U: -46 -25   7  57 -10  60 -37 -30  29
Y:   8  -3  81   8  -5 -29  32   8   0
M:  -4 -14 -17  -4  -4  64  -4 -42   3
T:  58   9 -46  -2 -46 -15 -46  20  34
G:  19  -3  81   8  -5 -29  32   4  27
B:  -7 -71 -28 107 -43 -41 -28  56  -9
D:  27  10   7  19 -24  -1 -41 -26  27
R:  11  16  21  23 -33 -16 -12 -18  19
K:   3 -25  35  43 -25 -18 -27  10  -5
again T:  => -46
again M:  => -4
order:   4  27  19  -3  81   8  -5 -29  32 => G
again Y:  => 8
again B:  => -28

bofor: -51  40  26  17 -26 -12 -48 -29  22 -20  65 -26  69  10  34  -9  25  14  29 -43  15   2   8  -2 -23  15  12 -45 -22  -3  -8  -7   9 -39 -51 -30 -24   1  26  34  13
Sus: -51 -48   5  29  -2 -29  13   8  14 -45  25  22  10  15  34  12 -23   2  27   1 -26  -7 -22  -2  -9  40  32 -31 -23 -12  15 -20 -19 -30  26 -51 -43 -24   9  69 -26
kozip:  -5  32 -50  23  40  -1  29  12   7  -9 -11   1  40   6 -23  38  15  -5  40  29 -15  -8  16 -18 -20  11  18  13   3  -1  40 -49  -8  28 -53  -5 -33 -62  34   2 -29
totob: -51 -48  17  29 -39 -29  13   8  14 -45  25  22  10  15  34  12  34   2  27   1 -26  -7 -22  -2  -9  40  65  -3 -23 -12  15 -20  -8 -30  26 -51 -43 -24   9  69 -26
mabo:  17  30   5  14  -8 -18 -35 -84 -21 -84 -43 -41  -1 -52  -5  -5 -14  24  16  31  -4 -15  -6   7  -1  33  18 -19 -15  28  37   5  38  11  17  -8   9 -18 -25 -43 -14
Dage:   6  11  11 -59  16  39   3  27 -35  23  -9  16  13 -11 -35 -47  22  -7   1 -76  22 -12 -42   6 -24  60 -18  26 -22  29 -23  16  26  -8  21  28 -40  25  35  38  24
vedar:   2 -62  40  34   7  11  29 -33  -5  38 -50 -53  40   1  -8 -18 -29  -1  28  18 -50 -20  23  12  -9  40  32  -5 -23   3  -5  -1   6  16  29 -11  40  15  13  -8 -15
q: -51 -48   5  29  -2 -29  13   8  14 -45  25  22  10  15  34  12 -23   2  27   1 -26  -7 -22  -2  -9  40  32 -31 -23 -12  15 -20 -19 -30  26 -51 -43 -24   9  69 -26 => Sus
q:  17  30   5  14  -8 -18 -35 -84 -21 -84 -43 -41  -1 -52  -5  -5 -14  24  16  31  -4 -15  -6   7  -1  33  18 -19 -15  28  37   5  38  11  17  -8   9 -18 -25 -43 -14 => mabo
q:   6  11  11 -59  16  39   3  27 -35  23  -9  16  13 -11 -35 -47  22  -7   1 -76  22 -12 -42   6 -24  60 -18  26 -22  29 -23  16  26  -8  21  28 -40  25  35  38  24 => Dage
q:   2 -62  40  34   7  11  29 -33  -5  38 -50 -53  40   1  -8 -18 -29  -1  28  18 -50 -20  23  12  -9  40  32  -5 -23   3  -5  -1   6  16  29 -11  40  15  13  -8 -15 => vedar
order: -15  -8  13  15  40 -11  29  16   6  -1  -5   3 -23  -5  32  40  -9  12  23 -20 -50  18  28  -1 -29 -18  -8   1  40 -53 -50  38  -5 -33  29  11   7  34  40 -62   2 => vedar
order: -26  69   9 -24 -43 -51  26 -30  -8 -20  15 -12 -23  -3  65  40  -9  -2 -22  -7 -26   1  27   2  34  12  34  15  10  22  25 -45  14   8  13 -29 -39  29  17 -48 -51 => totob

Dif: -61 -85  -3  -5   3
zisep:  -2  -2 -20  38  -3
Zuf:  13  20 -28  14  46
Sos:  13  13 -27  14  45
zare:   7 -10 -40  -6  15
Pido: -36  -8  -6  46 -69
Nabur: -26  11  25 -35  26
fala: -22 -17 -61  -8  24
bekez: 13 37 82 82 82
again zisep:  => -2
again Sos:  => 13
q: 13 37 82 82 82 => bekez
again bekez:  => 82

bov:  25  49 101  67  13
Vig: 35 75 82 11 11
kul:  25  49 101  67  14
Tope: -82 -38  43  46  40
Tomi: 36 75 36 10 36
Saz:  26  14 102   6  14
doz: -25 -31 -31  59 -31
kosat:  25  49 101   5  13
bapi: -83 -37  45  46  39
zezu: -68 -40  71  35  35
Zezi:  25  13  67 101  49
order:  14  49 101  67  25 => kul
again Saz:  => 14
again doz:  => -31
again Tomi:  => 36

